Below are the code and all the weights of a small trained network. Each question names an input and a target symbol and asks about switching units off, where a switched-off unit gives its printed mean instead of its output.

import numpy as np


def w(rows, s, z=0):
    codes = np.array(rows[::2]) - 128.0
    scale = np.full(codes.shape[1], s)
    scale[-1] = z or s
    return codes * scale


def norm(h):
    return h / np.sqrt((h * h).mean(-1, keepdims=True) + 1e-5)


def f(y):
    return y / 2 * (1 + np.tanh(0.7978845608 * (y + 0.044715 * y**3)))


def softmax(a):
    e = np.exp(a - a.max(-1, keepdims=True))
    return e / e.sum(-1, keepdims=True)


def log_softmax(a):
    a = a - a.max(-1, keepdims=True)
    return a - np.log(np.exp(a).sum(-1, keepdims=True))


def net(x, mask):
    ids = ['ΓΘΞΦΩαβεηλτ'.index(c) for c in x.split()]
    T = len(ids)
    res = E[ids] + P[:T]
    r = norm(res)
    for j in range(2):
        rows = slice(2 * j, 2 * j + 2)
        q, k, v = (r @ M[0][rows].T for M in (Q, K, V))
        z = softmax(np.where(np.tri(T) > 0, q @ k.T / 2**0.5, -1e9)) @ v
        o = O[0][rows]
        res = res + np.where(mask[j], z, o[:, -1]) @ o[:, :-1]
    y = f(norm(res) @ A[0][:, :-1].T + A[0][:, -1])
    res = res + np.where(mask[2:14], y, B[0][:, -1]) @ B[0][:, :-1]
    return log_softmax(norm(res)[-1] @ U[:, :-1].T + U[:, -1])


Q, K, V, O, A, B = {}, {}, {}, {}, {}, {}
E = w([
[144,103,178,92,110,50,85,34,91,148,193],'Γ',
[138,127,141,128,89,52,125,106,120,209,219],'Θ',
[113,142,166,46,103,75,162,79,164,134,219],'Ξ',
[144,105,132,106,96,92,123,31,132,62,143],'Φ',
[126,90,155,79,114,80,166,35,68,145,133],'Ω',
[110,84,124,161,158,58,96,5,111,150,202],'α',
[73,43,151,102,116,40,106,106,94,151,135],'β',
[143,165,57,99,132,80,188,86,108,93,112],'ε',
[144,142,104,145,84,137,158,54,79,116,105],'η',
[128,63,194,78,85,106,183,139,156,134,116],'λ',
[75,107,192,121,111,165,153,89,69,183,219],'τ',
],0.0028)
P = w([
[128,162,119,144,154,174,105,168,150,97,120],'0',
[158,97,122,76,113,152,76,114,153,184,97],'1',
[112,3,59,90,55,13,237,21,169,149,228],'2',
[137,127,179,152,145,123,139,140,106,93,113],'3',
[163,98,116,73,102,147,79,118,154,186,86],'4',
[62,32,77,105,105,58,219,110,140,162,169],'5',
[138,114,179,162,132,124,148,124,94,80,109],'6',
[163,101,114,79,106,155,79,116,148,185,90],'7',
[73,35,70,131,132,72,201,143,116,159,149],'8',
[139,103,173,161,114,130,145,114,84,70,111],'9',
[160,96,121,77,106,152,78,121,149,180,87],'10',
[56,25,42,151,144,73,195,173,85,178,139],'11',
[138,90,168,155,100,141,141,105,75,55,115],'12',
[159,103,116,79,109,155,78,115,148,184,97],'13',
],0.0051)
Q[0] = w([
[106,116,109,234,168,177,145,123,112,34,116],'h0',
[74,87,200,232,143,21,218,193,74,67,213],'h0',
[167,117,105,3,176,178,98,101,108,209,64],'h1',
[68,129,124,200,128,72,121,188,174,77,152],'h1',
],0.0044)
K[0] = w([
[200,24,105,72,52,150,160,21,36,128,68],'h0',
[138,2,172,151,98,16,204,76,8,196,142],'h0',
[144,251,130,171,225,212,2,202,173,59,112],'h1',
[177,58,99,37,6,74,183,2,105,209,106],'h1',
],0.0041)
V[0] = w([
[86,171,158,148,124,96,100,215,135,172,236],'h0',
[59,103,151,24,131,107,148,145,148,57,127],'h0',
[181,137,252,120,193,174,99,132,41,96,140],'h1',
[119,79,140,163,93,112,7,99,195,113,99],'h1',
],0.0041)
O[0] = w([
[146,113,168,160,74,134,71,216,94,88,239,90],'h0',
[15,170,141,69,82,148,117,120,137,18,66,255],'h0',
[107,216,151,164,152,40,252,122,92,120,57,33],'h1',
[109,173,66,255,111,176,86,125,223,183,121,174],'h1',
],0.0036,0.0018)
A[0] = w([
[246,25,132,156,226,81,211,128,133,235,132,1],'n0',
[183,81,132,165,125,119,93,122,44,67,163,127],'n1',
[226,133,86,123,195,121,82,124,207,240,126,87],'n2',
[113,112,79,100,62,83,145,66,158,137,48,115],'n3',
[88,93,57,132,218,121,140,166,117,55,246,153],'n4',
[128,67,3,179,222,157,155,149,111,118,121,89],'n5',
[180,98,112,87,52,178,33,218,114,129,195,26],'n6',
[175,205,126,198,95,193,115,147,47,108,67,90],'n7',
[213,206,75,122,166,204,190,154,163,40,98,127],'n8',
[185,89,91,189,40,182,56,148,171,174,157,56],'n9',
[106,72,86,225,45,67,231,117,149,228,170,42],'n10',
[102,130,85,209,198,152,68,150,110,102,92,159],'n11',
],0.0044,0.0036)
B[0] = w([
[77,225,194,165,104,211,155,164,85,37,208,140],'n0',
[111,166,88,188,135,122,115,162,115,183,120,171],'n1',
[121,77,168,107,208,150,115,180,124,130,52,152],'n2',
[83,148,105,170,151,136,136,140,136,146,216,253],'n3',
[7,136,104,170,136,133,199,114,206,224,182,178],'n4',
[19,157,68,79,101,68,23,156,188,175,108,145],'n5',
[128,126,3,138,180,103,145,138,103,84,121,134],'n6',
[96,62,144,38,195,128,79,108,145,152,169,122],'n7',
[179,34,171,180,65,135,141,90,101,142,155,130],'n8',
[173,125,164,148,94,162,196,80,127,91,71,138],'n9',
[102,47,128,150,51,60,145,86,181,103,195,203],'n10',
[160,181,100,43,125,93,93,170,71,117,65,126],'n11',
],0.0051,0.0042)
U = w([
[126,21,151,166,32,56,169,65,151,179,174,4],'Γ',
[230,124,42,211,160,161,157,223,100,143,161,232],'Θ',
[47,155,26,82,119,86,54,204,70,43,88,228],'Ξ',
[58,159,78,192,198,159,110,97,224,222,53,174],'Φ',
[96,179,119,118,176,48,254,75,76,94,28,12],'Ω',
[173,43,201,175,115,163,176,178,174,93,36,172],'α',
[157,190,86,175,40,198,79,53,181,58,51,43],'β',
[183,54,114,19,200,150,70,111,86,166,130,192],'ε',
[101,183,200,177,213,229,191,194,79,165,189,78],'η',
[12,208,117,79,63,147,133,111,159,115,226,18],'λ',
[200,215,194,143,73,30,95,136,37,156,171,162],'τ',
],0.0054,0.0013)

Each question gives the input, a string of symbols that net reads in full, and the target symbol t.
The units are the heads (2 rows each of Q, K, V and O) and the neurons (one row each of A and B). Each row of codes is followed by its name. A weight is (code - 128) times the scale printed after its matrix; where a second scale follows, it is the last column's (O, A, B and U).
mask holds one flag per unit, heads first, then neurons. A switched-off unit (its flag False) gives its mean, the last column of its rows in O or B, instead of its output. The means were averaged over made-up inputs and are rounded, as every weight is.
A unit's drop is (log p(t) with every unit on - log p(t) with that unit switched off) / (log p(t) with every unit on - log p(t) with every unit switched off).
The circuit of an input: a set's keep is (log p(t) with only the set's units on - log p(t) with every unit switched off) / (log p(t) with every unit on - log p(t) with every unit switched off). Starting from the 12 units with the biggest drops (on a tie, the unit counted first), units are removed one at a time, each time the one whose removal leaves the highest keep (on an exact tie, the one counted first), for as long as the keep stays at least 0.8.
units of the circuit, in order: the units of the circuit, biggest drop first
unit that matters most: the unit with the biggest drop
top k neurons: the k neurons with the biggest drops, biggest first
which heads matter: for each layer, one digit per head in row order, 1 if its drop is at least 0.15 and else 0, layers parted by /
input Γ Θ ε ε Θ Ξ ε Θ τ β, target Ξ: which heads matter -> 11
input β Φ Θ Φ ε η Φ η α ε ε β Ω η, target β: top 2 neurons -> [n9 n4]
input α ε Ξ ε ε Φ Θ λ α η α η ε ε, target α: unit that matters most -> h0
input Θ Θ η Ω α Φ Φ Ξ, target Θ: which heads matter -> 10
input Ξ Γ Γ Γ ε η ε β Φ α, target Φ: units of the circuit, in order -> [n1 n10 n0]
input Γ Φ Ξ η η, target Γ: top 2 neurons -> [n10 n7]
input α Γ τ Ω Φ, target α: top 2 neurons -> [n2 n9]
input Ξ τ ε β Ω Θ β ε, target Ξ: units of the circuit, in order -> [h0 n6]
input ε Γ Φ α α, target ε: which heads matter -> 01
input Θ ε Ξ Ω α, target Θ: which heads matter -> 10
input Γ Θ α λ, target α: which heads matter -> 00
input Γ Ξ α ε Ξ Ω Γ Ξ Ω τ Φ η τ τ, target Γ: which heads matter -> 11
input Φ λ ε Φ ε Ω Ω, target Ω: which heads matter -> 10
input Φ ε ε α, target Φ: which heads matter -> 01
input β Θ ε ε η β β ε ε Φ ε, target β: units of the circuit, in order -> [h0 h1 n9 n4]
input Ω η ε η Γ τ τ η Θ Φ Φ Ξ Θ ε, target Ω: units of the circuit, in order -> [h1]
input λ Ξ λ ε Γ, target λ: units of the circuit, in order -> [h0 h1 n3]
input Φ Φ β τ Θ, target Φ: which heads matter -> 11
input Θ β λ β Γ, target Θ: units of the circuit, in order -> [h0 n6]
input α Γ Γ Ω, target Ω: which heads matter -> 00
input Φ Γ Φ Γ Φ α β Ω Φ α β Φ ε λ, target Φ: which heads matter -> 11
input Ω η Θ β λ, target Ω: which heads matter -> 01
input λ Φ Θ α Φ, target λ: top 2 neurons -> [n3 n10]
input Ξ β β τ β Θ Γ Φ α ε Ξ β η τ, target Ξ: unit that matters most -> h0
input τ Γ ε Ξ λ λ Ω ε, target τ: units of the circuit, in order -> [h1 h0]
input ε β β ε η λ β Θ Ξ Φ, target β: top 2 neurons -> [n10 n4]
input Ω Θ λ ε Ξ Ω ε ε τ β β, target Ω: which heads matter -> 01
input τ τ β λ τ ε Ξ ε Γ τ α Ξ Φ Ξ, target τ: which heads matter -> 11
input Φ Θ α Γ ε β Φ Ω Φ ε Γ, target Φ: units of the circuit, in order -> [h1 n2]
input β ε η Θ, target Θ: which heads matter -> 01
